Here is a tiny trained network, its code and every weight. The questions are about switching its units off for an input and a class, where a switched-off unit gives its printed mean instead of its output.

import numpy as np


def w(rows, s, z=0):
    codes = np.array(rows[::2]) - 128.0
    scale = np.full(codes.shape[1], s)
    scale[-1] = z or s
    return codes * scale


def f(y):
    return np.maximum(y, 0)


def log_softmax(a):
    a = a - a.max(-1, keepdims=True)
    return a - np.log(np.exp(a).sum(-1, keepdims=True))


def net(x, mask):
    res = np.array(x, float).reshape(1, 2) / 4 @ E
    y = f(res @ A[0][:, :-1].T + A[0][:, -1])
    res = res + np.where(mask, y, B[0][:, -1]) @ B[0][:, :-1]
    return log_softmax(res[-1] @ U[:, :-1].T + U[:, -1])


A, B = {}, {}
E = w([
[45,108,56,222,107,215,92,143],'x0',
[143,226,10,91,75,112,169,44],'x1',
],0.013)
A[0] = w([
[27,120,105,239,134,253,86,103,41],'n0',
[178,119,128,115,116,110,121,148,186],'n1',
[123,168,77,108,124,111,186,64,248],'n2',
[124,171,124,120,139,139,184,64,105],'n3',
[129,176,99,107,47,106,149,79,143],'n4',
[54,103,111,186,66,171,78,199,127],'n5',
[152,174,108,153,102,132,143,78,163],'n6',
[45,86,187,202,158,168,122,132,168],'n7',
[158,167,85,135,87,144,195,86,128],'n8',
[149,107,100,114,126,149,128,154,252],'n9',
[210,132,158,90,120,67,217,119,177],'n10',
[192,168,193,71,181,112,174,115,122],'n11',
],0.014,0.0048)
B[0] = w([
[55,63,39,104,63,254,231,236,251],'n0',
[89,144,119,120,117,151,188,128,161],'n1',
[194,179,95,177,70,129,68,168,230],'n2',
[153,177,104,111,125,93,95,87,183],'n3',
[233,236,123,80,85,103,61,83,217],'n4',
[22,38,124,87,152,205,202,151,221],'n5',
[172,213,133,168,63,75,50,64,189],'n6',
[210,166,192,202,182,126,92,26,226],'n7',
[193,241,155,156,133,127,90,55,208],'n8',
[74,112,141,196,163,159,125,101,154],'n9',
[97,25,91,116,82,143,217,174,230],'n10',
[204,91,68,80,72,157,223,155,217],'n11',
],0.0092,0.022)
U = w([
[100,165,187,158,54,77,32,124,71],'0',
[33,46,137,67,71,231,245,195,198],'1',
[74,158,228,134,255,99,66,48,151],'2',
[233,206,175,121,43,98,62,68,167],'3',
[157,154,97,4,115,69,152,151,2],'4',
],0.009,0.0039)

Each question gives the input, the list of numbers given to net, and the class t.
The units are the neurons (one row each of A and B). Each row of codes is followed by its name. A weight is (code - 128) times the scale printed after its matrix; where a second scale follows, it is the last column's (A, B and U).
mask holds one flag per neuron, in row order. A switched-off neuron (its flag False) gives its mean, the last column of its row in B, instead of its output. The means were averaged over made-up inputs and are rounded, as every weight is.
A unit's drop is (log p(t) with every unit on - log p(t) with that unit switched off) / (log p(t) with every unit on - log p(t) with every unit switched off).
unit that matters most: the unit with the biggest drop
top k neurons: the k neurons with the biggest drops, biggest first
drop when u is switched off: that unit's drop, to one decimal
input [0,-6], class 2: top 4 neurons -> (n7, n0, n10, n11)
input [-7,0], class 1: unit that matters most -> n10
input [-1,-4], class 2: top 2 neurons -> (n0, n10)
input [-3,-7], class 3: top 4 neurons -> (n0, n5, n7, n10)
input [-3,-8], class 2: top 2 neurons -> (n0, n7)
input [1,1], class 3: top 3 neurons -> (n0, n10, n5)
input [-4,1], class 4: top 2 neurons -> (n0, n5)
input [-1,-7], class 2: top 2 neurons -> (n0, n7)
input [4,4], class 3: drop when n8 is switched off -> 0.0
input [-8,0], class 1: drop when n10 is switched off -> 0.5
input [6,6], class 3: drop when n6 is switched off -> 0.2
